Below are the code and all the weights of a small trained network. Each question names an input and a class and asks about switching units off, where a switched-off unit gives its printed mean instead of its output.

import numpy as np


def w(rows, s, z=0):
    codes = np.array(rows[::2]) - 128.0
    scale = np.full(codes.shape[1], s)
    scale[-1] = z or s
    return codes * scale


def f(y):
    return np.maximum(y, 0)


def log_softmax(a):
    a = a - a.max(-1, keepdims=True)
    return a - np.log(np.exp(a).sum(-1, keepdims=True))


def net(x, mask):
    res = np.array(x, float).reshape(1, 7) / 4 @ E
    y = f(res @ A[0][:, :-1].T + A[0][:, -1])
    res = res + np.where(mask, y, B[0][:, -1]) @ B[0][:, :-1]
    return log_softmax(res[-1] @ U[:, :-1].T + U[:, -1])


A, B = {}, {}
E = w([
[127,130,127],'x0',
[127,129,129],'x1',
[243,246,109],'x2',
[213,46,21],'x3',
[253,82,210],'x4',
[126,129,128],'x5',
[126,127,129],'x6',
],0.0055)
A[0] = w([
[92,205,214,46],'N1',
[192,99,195,69],'N2',
[165,190,112,26],'N3',
[162,80,53,8],'N4',
[66,181,43,17],'N5',
[89,168,228,30],'N6',
[171,210,111,2],'N7',
[58,1,176,13],'N8',
[201,61,208,51],'N9',
[146,96,213,108],'N10',
[162,100,59,59],'N11',
],0.0093,0.0072)
B[0] = w([
[162,38,75,238],'N1',
[69,154,84,217],'N2',
[196,186,77,156],'N3',
[168,16,36,171],'N4',
[26,172,23,200],'N5',
[157,47,26,207],'N6',
[220,199,64,164],'N7',
[252,215,85,251],'N8',
[49,142,51,238],'N9',
[78,149,133,226],'N10',
[133,55,115,196],'N11',
],0.027,0.0023)
U = w([
[141,11,91,3],'0',
[190,187,109,33],'1',
[103,106,134,254],'2',
[31,136,97,7],'3',
[105,105,146,253],'4',
[111,103,141,227],'5',
[117,98,139,200],'6',
[107,100,254,31],'7',
],0.0099,0.0088)

Each question gives the input, the list of numbers given to net, and the class t.
The units are the neurons (one row each of A and B). Each row of codes is followed by its name. A weight is (code - 128) times the scale printed after its matrix; where a second scale follows, it is the last column's (A, B and U).
mask holds one flag per neuron, in row order. A switched-off neuron (its flag False) gives its mean, the last column of its row in B, instead of its output. The means were averaged over made-up inputs and are rounded, as every weight is.
A unit's drop is (log p(t) with every unit on - log p(t) with that unit switched off) / (log p(t) with every unit on - log p(t) with every unit switched off).
The circuit of an input: a set's keep is (log p(t) with only the set's units on - log p(t) with every unit switched off) / (log p(t) with every unit on - log p(t) with every unit switched off). Starting from all 11 units, units are removed one at a time, each time the one whose removal leaves the highest keep (on an exact tie, the one counted first), for as long as the keep stays at least 0.8.
circuit, biggest first: the units of the circuit, biggest drop first
top k neurons: the k neurons with the biggest drops, biggest first
drop of u: that unit's drop, to one decimal
input [2,1,-6,-7,2,4,3], class 0: circuit, biggest first => [N6]
input [-6,5,-5,1,8,-4,8], class 3: top 3 neurons => [N9; N2; N10]
input [2,1,4,-7,6,-3,1], class 0: top 2 neurons => [N1; N6]
input [-6,-8,3,-2,8,-3,2], class 3: circuit, biggest first => [N9; N2]
input [3,6,6,-6,8,7,-2], class 3: top 3 neurons => [N2; N9; N10]
input [1,5,5,-6,-4,-2,1], class 0: top 2 neurons => [N1; N6]
input [-4,-2,8,-5,-7,7,-8], class 1: top 2 neurons => [N7; N3]
input [5,5,-7,7,8,-7,8], class 3: top 2 neurons => [N9; N2]
input [-6,-5,5,7,-5,-5,-4], class 0: top 2 neurons => [N4; N11]
input [5,-4,-7,-6,8,1,-5], class 3: top 3 neurons => [N9; N10; N2]
input [7,2,-3,-2,8,7,-1], class 3: top 3 neurons => [N9; N2; N10]
input [5,1,6,-2,-8,0,-8], class 3: top 2 neurons => [N5; N8]
input [8,7,1,0,-8,-7,0], class 3: drop of N11 => 0.0
input [6,7,-8,1,-7,4,2], class 1: top neuron => [N8]
input [0,2,-7,-8,2,1,-2], class 0: drop of N1 => 0.6
input [0,1,1,-8,4,-4,2], class 0: drop of N1 => 0.4
input [-1,-5,-5,1,3,1,-2], class 1: drop of N11 => 0.1
